Look-ups in named tables: a row name and a column name give one cell, copied from the table.

Table rak
	rerigo	ginifog	tebet	lal	zokip	birik
rofe	92	136	79	105	52	130
ber	157	108	137	121	196	119
gugemo	137	154	149	121	140	93
tuti	114	107	73	120	59	172

rerigo of ber: 157
zokip of tuti: 59
tebet of tuti: 73
birik of tuti: 172
lal of tuti: 120
ginifog of tuti: 107
ginifog of gugemo: 154
birik of ber: 119
ginifog of ber: 108
lal of rofe: 105
birik of rofe: 130
rerigo of tuti: 114
birik of gugemo: 93
zokip of rofe: 52
rerigo of rofe: 92
tebet of gugemo: 149
ginifog of rofe: 136
zokip of gugemo: 140

fep:
,pidak,mavulif,supizo
zos,27531,84267,54087
nen,26027,71721,51921
nilota,15334,55120,36520

nen, supizo: 51921
nen, pidak: 26027
zos, mavulif: 84267
nilota, supizo: 36520
zos, supizo: 54087
zos, pidak: 27531
nen, mavulif: 71721
nilota, pidak: 15334

bup =
           zem    nuv  teninet
tazat    32.19  34.70    32.91
vivugo   56.54  44.47    55.62
sezav    35.13  33.97    33.46
lil      21.12  33.39    21.04
sez      30.93  29.36    28.33
maz       9.09  33.49    10.89
luta     38.77  49.00    42.03
gonufar  32.63  35.09    30.05
butane   85.91  18.63    82.46
viga     80.93  23.78    74.64
finu     55.74  37.60    56.80

What is the teninet of tazat in bup?
32.91
What is the nuv of viga in bup?
23.78
What is the teninet of lil in bup?
21.04
What is the zem of gonufar in bup?
32.63
What is the zem of sezav in bup?
35.13
What is the nuv of maz in bup?
33.49
What is the nuv of finu in bup?
37.60
What is the nuv of luta in bup?
49.00
What is the zem of luta in bup?
38.77
Row with the largest teninet: butane

gom.csv
,muteb,sesupi,foz,tem,semones,bizitof,lifek,rogufoz,ker,morig
benolo,147,157,75,241,61,176,136,186,10,56
dodasa,130,167,74,171,78,138,128,145,79,76
posubub,120,115,94,150,97,132,118,114,80,81
des,129,120,85,105,94,126,113,85,88,86
sanopam,127,90,107,98,114,106,131,103,123,99
gak,108,107,99,106,91,99,106,124,97,111
tupez,116,95,110,101,125,92,85,81,99,110
fumino,118,96,131,83,112,89,112,85,144,125
sagor,97,113,107,64,98,75,105,93,160,132
dezuvu,90,89,146,70,116,112,92,88,128,151
fer,74,111,121,76,110,90,112,104,127,139
lapuzok,74,117,160,79,120,73,113,101,151,135
selati,94,98,168,69,105,86,119,98,172,139
mili,82,117,123,90,111,80,117,116,132,136

What is the semones of tupez in gom? 125
What is the tem of tupez in gom? 101
What is the morig of gak in gom? 111
What is the ker of fumino in gom? 144
What is the ker of des in gom? 88
What is the ker of sagor in gom? 160
Which row has the largest lifek? benolo

sig =
,lud,suk
vunun,99,13
rab,108,227
kam,93,15
zovo,101,16
rek,93,14
tivuvof,95,17
mipar,28,58

What is the lud of zovo in sig?
101
What is the suk of tivuvof in sig?
17
What is the suk of vunun in sig?
13
What is the suk of rek in sig?
14
What is the suk of kam in sig?
15
What is the lud of tivuvof in sig?
95
What is the lud of rek in sig?
93
What is the lud of vunun in sig?
99
What is the lud of mipar in sig?
28

puz:
|  | maperiv | loz | zemavim | nolovit | zor | gelomaf | refi | zadak | nep | gari |
|---|---|---|---|---|---|---|---|---|---|---|
| guk | 37.04 | 41.92 | 37.72 | 25.53 | 42.74 | 38.25 | 32.37 | 35.58 | 41.39 | 49.92 |
| bep | 43.17 | 42.59 | 40.12 | 46.71 | 40.05 | 42.05 | 42.82 | 44.67 | 40.08 | 35.55 |
| tov | 40.30 | 41.39 | 40.81 | 38.37 | 41.38 | 40.73 | 39.78 | 40.48 | 41.47 | 43.01 |
| verom | 36.27 | 38.42 | 43.19 | 27.59 | 43.61 | 39.03 | 36.77 | 33.56 | 43.78 | 54.35 |
| pevafi | 43.29 | 40.85 | 42.84 | 49.06 | 40.33 | 42.65 | 45.59 | 44.06 | 41.04 | 36.65 |
| pav | 37.98 | 37.55 | 44.69 | 33.91 | 43.26 | 40.08 | 40.30 | 34.88 | 43.46 | 51.00 |
| tudupoz | 36.73 | 39.22 | 41.63 | 27.74 | 43.42 | 38.85 | 35.74 | 34.00 | 42.84 | 52.57 |
| sinufiv | 36.40 | 40.28 | 39.91 | 25.37 | 43.32 | 38.35 | 33.66 | 34.06 | 42.38 | 52.54 |
| fip | 40.53 | 40.48 | 41.74 | 39.59 | 41.59 | 40.91 | 40.85 | 39.85 | 41.56 | 43.09 |
| tila | 56.29 | 44.63 | 44.72 | 92.08 | 34.12 | 50.14 | 64.73 | 64.79 | 37.07 | 4.25 |
| vimuka | 34.09 | 39.89 | 39.12 | 16.87 | 44.35 | 36.93 | 29.80 | 30.35 | 43.06 | 58.30 |

gelomaf of tov is 40.73
zor of guk is 42.74
maperiv of tudupoz is 36.73
refi of sinufiv is 33.66
loz of sinufiv is 40.28
gari of sinufiv is 52.54
gelomaf of tila is 50.14
zemavim of guk is 37.72
maperiv of pav is 37.98
zadak of pevafi is 44.06
zadak of bep is 44.67
refi of bep is 42.82
gari of guk is 49.92
zemavim of tov is 40.81
nolovit of pevafi is 49.06
gari of fip is 43.09
Which row has the largest zadak? tila

